Each row has a hidden stage along a path, written after it and counted from one end. A new block has a new path.
[ 230 -117 -190   25   91  241 -111  232    3 -191 -150   17  -13   41
 -223  -20  -38  -56  -55 -104   51  -72  307 -222  -34  106  402 -282
  183   17 -160 -280  143  -42 -151 -271  -59  -68 -119  397 -271  174
   78 -274 -148  153   63]
24
[-424  -44   49  -38  172   31   60  236  -72  156  191  211  144  362
  -23 -399  365  239   81 -235   44  326   74  567  224 -248 -248  412
  378   37  439 -368 -320 -254  605  160 -268   68 -145 -215   10 -122
 -168  133  847 -423 -392]
37
[ 222 -246  -47 -110 -210  -19  -24 -266    9    7  266  543  -26 -156
  -64  -48 -432  108   42   13 -105  170 -485   84  116  396 -610   63
 -121 -213  -23  165  -53  456  253  211   -9  164  219 -394  284  -40
  433  266   94   -3  343]
1
[  70   14 -320  -43  -31   19   15  174  189  127  -29  122  151  393
  -14  -23 -161 -134  107  -33  111  142  248   51  232 -238   58 -447
  288  293   79 -441   42 -186  -59  -71 -159  -12 -166  337  366  312
   74 -202  180  -26 -192]
11
[  48 -146 -267   52  -26  -51   44  315  283  -25  -13    1  158  401
  -99 -292    0  -56  276 -370   61   -8  177  -17  304 -134   57 -395
  362  180   99 -533   -9 -203  186   -9  -90   58 -109  249  260  175
  139 -192  337  -86 -205]
9
[-203   -3 -171  147   73  196 -123  151 -356  -55 -110  327 -121 -199
  -13   58  184  101 -141  226  -61  325  373  112 -195  163  144  103
   98  -60  -72  -46    3  107   69    0 -133  -29   14  212 -194 -110
   -4  -43   16   84    5]
37
[ 272   11 -166 -113 -126  437  -88 -140  -27   38   11  394   80 -316
  -95  122 -329  300 -198  362 -272  100 -225   88 -255  306 -236   42
 -298  -48 -301  125  122  273 -296  -24  -46   62  164  218 -308  231
   47   -8 -467  -20   70]
35
[-201  -99   15  117   53  139 -178   37  -38   51  -87  369   43 -275
  -62 -158  -27  330  144  -48 -232  -54 -120  -71  -46  106 -235  193
 -331 -121 -159  111 -103  167  207  194  190   90  168 -101 -190 -100
  -27  244 -105 -184   18]
29
[  19   34  -36 -205  148  364 -329  182 -478  289 -118  107  305  201
 -376    7   -1  -47  -63  131  301  -12  187  319   69 -417 -162  -36
  153   18  424  300    6  -26  227 -352 -239 -196 -263   46  121  465
  190  188   47  -30   17]
33
[ 257 -303 -151  -58  -13  297  148  348   33 -145  169  222 -109  -58
 -268 -217 -166  -59  -44 -154  -80  183   31  -14  -71  280 -114  101
   -6   73 -115 -268 -218 -101  213  156 -257  130   13  252 -382  187
   81 -159  170   82   28]
33
[ -59  -35 -186  337    1 -202 -153  191  155  -97 -283  184  -30   90
  -12  -60   25   36  200 -265   12 -137  265 -339  109  222  154 -471
   10  -90 -177 -243  146  421   27   93  245   28  229  129  321 -112
  317  -25  -59   33   83]
5
[  65  160  318  197  107   65 -226  -11  220  145   70  -68   81 -326
   64  105  118  423   44  126 -304 -394   68 -178  -72 -106  353  -67
  -74 -100 -119 -102  220   23 -513 -342  132  -85   21   44 -291 -280
 -162   30  -54 -204  -28]
14
[-159  -25 -397    7  -35   30 -203   89 -290  117 -159  252  134  185
  -20   55  -23 -190  142  169  192  273  381  140  189 -310   50 -379
  399  174  179  -54   88 -146  157 -159 -129  -86 -254  239  520  232
  191  -32   96  125  -36]
8
[ 270  -56  -80 -241 -123   33  154  -28  521  264  288  200  302  390
  -63 -215 -443  137  175 -186  -82   -8 -419  193  327 -172 -529 -175
  -23  229  143 -356 -126  -95   48  134 -136  161   -8  -57  301  358
   76   39  277 -336 -209]
11
[ 380 -360  357  -15   46  106 -219 -242 -202 -119  224  244  -65 -536
 -322  -17 -275  243  -20  -93 -196 -226 -409 -194  -94  296 -323  248
 -214 -400   38  495 -126  338  171 -112   23  101   52 -510 -354 -151
  288  392 -138   75  495]
19
[-149 -139  294  -22   64 -106  -47  -66    5  257  398  245   90  -36
   24 -159   43  208  160  -43 -112  110 -182  319  242 -290 -357  322
  211   -8  374  -16 -297 -205  349   74 -140  100 -156 -473  162 -224
  -60  346  693 -311  -93]
10
[ -76  -76  -19 -130  -16  156  -92 -280    2   28  158  360  158 -185
   33 -157 -116  410   99   92 -246  105 -349  200   58  -39 -233  256
   15  -72   -9    4  -16 -102  102  -32   15  105  -94 -204 -180  -80
 -120  163   27 -262  -34]
22
[-201  -12  100  -52   95  -83  -93   29   90  294  143  141  254  235
  -21 -222    0  186  269 -173    3  -32  -95  206  324 -442 -287   30
  117   83  369 -124 -161 -200  312   -7  -67   24 -160 -264  273   20
  -31  249  457 -339 -181]
15
[ -66   57    1   11   40  173    2   11   85   22  108  377  -25 -252
   46 -102  -87  322   13  124 -239   66 -115   -2 -115  122   -9  239
 -227    7 -226 -163   -6    4  -83  108   43   87   73   54 -361 -124
 -153   25    0 -210   -4]
27
[ 476 -188   96 -154  -95  304  102 -191  168 -102  301  441  -35 -302
 -188  -71 -411  361 -223   47 -307   73 -565   92 -205  551 -460  325
 -309 -173 -240   45 -125  373  -67  193  -74  246  242 -159 -483   65
  108  106 -140 -133  173]
33
[-193  -69 -116  167  -89  -23  -47 -153  -17  -96  119  374  -33 -473
  188 -128   -2  377  238  149 -391  150 -108  -43  -58   95    4  123
  -12  -46 -199  -73   44 -109   22   77   86  150    2  -20 -179 -353
  -88   68  -24 -102   33]
13
[ 126    3   92   95   70  298 -140  172 -157   -6   11  168  -50 -356
 -176   22   27  235 -126  138 -162  -82   91  -57 -261  219   80  127
 -197 -147 -131   85   59  213 -130 -110  -63  -27  119  142 -455  -45
   57   27 -145   10  135]
35
[ 117   51  -24  171  143  -36 -186  197  -93  -99 -135  -49   22   31
 -151    5  103    3   66 -110  125 -191  384 -238   14  -82  466 -359
  253  -44   74 -166  215   61 -139 -360  -25 -110 -142  190  -35  -27
  196 -109  -13   95  143]
14
[ 424 -252  -17 -156 -306  267  -81 -237  141  118  323  375   28 -418
  -73   99 -539  159   -3  255 -335  -14 -513   -9    1  360 -521  -11
 -298 -145 -234  223   69  281 -157   11  -26   84  229 -107   43   89
  282  135 -183   60  291]
1
[-149 -133 -144  -12  130    1 -173   86 -359   64  -94  348  -37   94
 -139   31 -112 -203   41   -5  217  239  283  -20  124 -169  -85  -85
  114   45  205   73 -155   -4  367    5 -118  -43 -183  -60  252  126
  167  151  146  128  146]
21
[ 379 -331  120 -200   20  245   88  118  -86   -4  323  357  -52  -78
 -388 -178 -357   -6 -114 -156   -1  119 -322  112  -33  255 -543  315
 -164  -73  121  114 -359  148  390  206 -264  168   46 -228 -262  221
  242  199  233  -13  224]
32
[ 294    2 -175 -148 -110  431  -48  -15  -59   38   39  280  118 -164
 -175   32 -272  234 -169  240 -173   88 -168  135 -194  253 -240    3
 -206  -48 -146   59  120  233 -175  -89 -171   22  123  230 -280  285
  129  -50 -332    0   67]
38
[-160  169   34   77  -52   96 -408  -75 -152  280  -77  167  224 -226
   43   82   50  287  175  269  -92 -238   -2   35   78 -163  -11 -147
  -81 -184   39  249  353  240 -150 -323  161 -186   72  -65  264 -115
  191  221 -115 -118  132]
1
[-111  -70  -24  246   49  -28  -37   96  199  -55   65   74  -97 -140
  176   16  201  167   58   25 -255   89  319  -79   32    0  402  -98
  309   67 -166 -456   18 -229 -210  -75    2   33  -83  207 -130 -308
 -228 -188  254  -63 -202]
13
[ 177 -108   66  141  -38   81 -109  -24  229  -96  134   28  -50 -126
   73   80  154  206  -98   52 -211  -40  114   20   35  236  356 -116
  404 -145 -179 -342  193   69 -347 -254   18  -20   17   94  -97 -279
   -5 -186  216  -36  -53]
3
[ -20 -154  396 -123  277  110  -39  234  -28  232  314   97   35  218
 -227 -163  118   21  -82 -208  133   26   48  290  193 -277 -155  387
  223   15  415 -149 -383 -217  360  -17 -248  -13 -210 -321 -118  -10
 -110  210  786 -277 -121]
28
[ 197 -192 -214   -8  -36   99 -178   68 -162  -20  -34  123   14  159
 -138  150  -49 -235  -87   79  176  181  332   84  144  -18  150 -369
  528   24  109 -106   81   20   -9 -261 -175  -82 -193  181  339  188
  272 -124  159  227   65]
5
[ 231 -348   78 -282  140  243  -62  141 -370   87  258  259  -34  119
 -399  -29 -226 -303 -155  -45  270  258   50  223  126 -145 -302  209
  249   40  386  142 -367 -174  470  -68 -402  -13 -317 -193   -4  316
  184  164  447  126  186]
26
[ 160 -176 -139   -4 -122   36  -19 -439 -161 -245  130  677 -192 -560
   40   70 -435  256  -57  237 -294  294 -367 -141 -209  508 -266  175
 -256 -196 -321  217   -8  351    9  188   68  229  129 -215 -232 -187
  168  170 -367  111  415]
19
[  99  110  -56   57 -273  -31   83 -292  593   71  207  484  119 -301
  247 -165 -376  625  227   66 -529 -120 -671  -71    1  404 -408   12
 -502  -95 -448 -205  193  401 -284  308  300  254  458 -110  -19 -215
   61  109 -211 -398   24]
4
[  -7   37 -315  -70  109  -62  -53  166  -17   90 -181  208  102  553
 -113    8 -188 -260   37 -139  352  180  355  -18  252 -243   45 -453
  244  223  205 -327   -7    4  140  -55 -146  -61 -185  192  454  367
  197  -98  141   46  -42]
18
[ 162   61   43  -23   56  278 -143  146   45  117  -51  200  128 -144
 -221  -75 -197  236   21    6  -90 -251 -121 -123 -105   64 -118   -2
 -396  -47 -126   73   71  218 -103  -46   62   -7  138  110 -269  184
   97   99 -251 -135  106]
30
[ 102 -128  138  -85 -128  154 -205 -222 -205  187  317  342   52 -427
  -27   83 -177  195   31  338 -193   59 -282  198   19   13 -321  197
   -2 -164   80  344   31   81   22 -137  -77   -1  -21 -282   73 -120
  172  285  119  -30  244]
3
[ -36  124  277  118   69   22 -338 -133 -100  178   58   63  204 -284
  -13   23  149  414  125  149 -147 -304  -63   59   18 -217   87   19
   73 -200  145  216  208  103 -167 -361  113  -81  -67 -218  -17 -233
   57  265   29 -218   82]
9
[  -6 -161 -447  -83 -183  258   54 -165 -204 -205    2  646   -1 -243
  -33 -166 -257  260  -18  171 -224  476 -271  202 -168  427 -407  182
 -103  -55 -237   28  -43  187  257  282  -77  233  115   87 -194   97
  127   23 -261    4   77]
35
[-235  -13  282 -129  265 -106 -240  -70  -50  303   49  116  340  471
 -160 -232  119  220  151 -337  225 -115 -126  342  414 -508 -333  138
  265  -92  607   18 -201   -6  498 -122  -23  -39 -220 -578  344   37
   35  430  566 -440 -156]
21
[-259  257  261  122   31  -89 -305 -316  117  252   29  189  378 -239
  139 -178  124  762  330   50 -311 -372 -408  128   96 -261 -181  123
 -163 -222  108  177  220  181  -81 -162  313   35   78 -406   37 -326
  -48  425  -46 -546  -66]
11
[ 268 -315  -51  -55   -6  232  -71   59 -271 -132   41  411  -69 -223
 -366 -107 -287   29  -80  -90  -18  105 -178  -35 -127  372 -407  152
 -198 -180  -22  274 -202  339  363  162 -102  139  115 -125 -217  173
  338  202 -124  128  319]
33
[ 120   97 -159   48    8  310 -179  119  130  101 -259  195  148  -14
 -124   65 -155  221  -72   86 -121 -153   64 -107 -118  136  -13 -233
 -296    3 -274  -65  159  313 -288  -42  117  -28  203  337 -122  270
   44  -53 -423  -84  -70]
33
[ 140   24 -148 -101 -267   68  -80 -354  245   88  133  461  175 -132
  103  -45 -374  397  107  145 -260   -5 -553  101   97  315 -442  -80
 -216 -178 -207   14  259  448 -127   54  156  101  287 -173  235  -30
  267  138 -189 -201  146]
0
[ -12  -60 -184  209  -91   69 -100  190   -3  -87   17  175 -198 -247
  110  116   71  -41   10  178 -128  106  372 -181  -32  262  401 -233
  172  -45 -284 -292  242   67 -236 -136  -13  -92   78  336   18 -247
  118 -249   78  204  127]
0
[ 233 -161  176   82   37   72  -79  387  326  141  164 -199   88  145
 -185 -123   60  -16  130 -281  -28 -326  154  -96  228  -94  126 -244
  201   14  101 -339    6  -95  -62 -203  -85  -74  -10  113   57   24
  123  -93  430  -78  -79]
4
[ 156 -140 -241 -200 -138  123   20 -246   97   -4  158  354  176   12
  -23 -121 -363  185  107   49 -153  196 -331  150  129   -4 -332  -57
   80   69    0 -102   -9  -95   75    0 -106  146 -113  -31   61  196
   63   24  -49 -100  -11]
16
[ -40   22 -273  -21  101   53 -160  112 -159  -53 -265  269  125  213
 -195 -134 -132   -6  119 -154  209   -5  138 -117   88  -53   23 -254
    1    4   46  -66  101  163  205  -69   41  -31  -63  114  115  239
  247   23 -164    9  125]
24
[ 540 -274 -187 -346 -179  509   -5  -77    1  -10  207  338  105 -284
 -325  -55 -645   58  -42  154 -190   24 -452  -32  -95  212 -435   32
 -323   35 -199  184  -29  -19  -39  -46 -174  105  -13  157 -341  481
  178    0 -386  106  250]
26
[  15   43 -405   32 -140  120  127  -26  424 -173 -147  508  101  -44
   43 -327 -334  447  192 -163 -317   19 -384 -175  -71  450 -244  -81
 -474   24 -526 -367  111  312  -33  402  267  268  365  236 -233   91
   32  -92 -431 -270  -61]
29
[-296   73  196 -164  203  166 -107  212 -126  506  200  274  145  175
  -66  -62    7   21   30  119  105  140   92  354  185 -539 -302  321
  -46  204  371  -18 -307 -300  293   60 -207  -79 -195 -158  126  139
 -200  276  585 -325 -200]
28
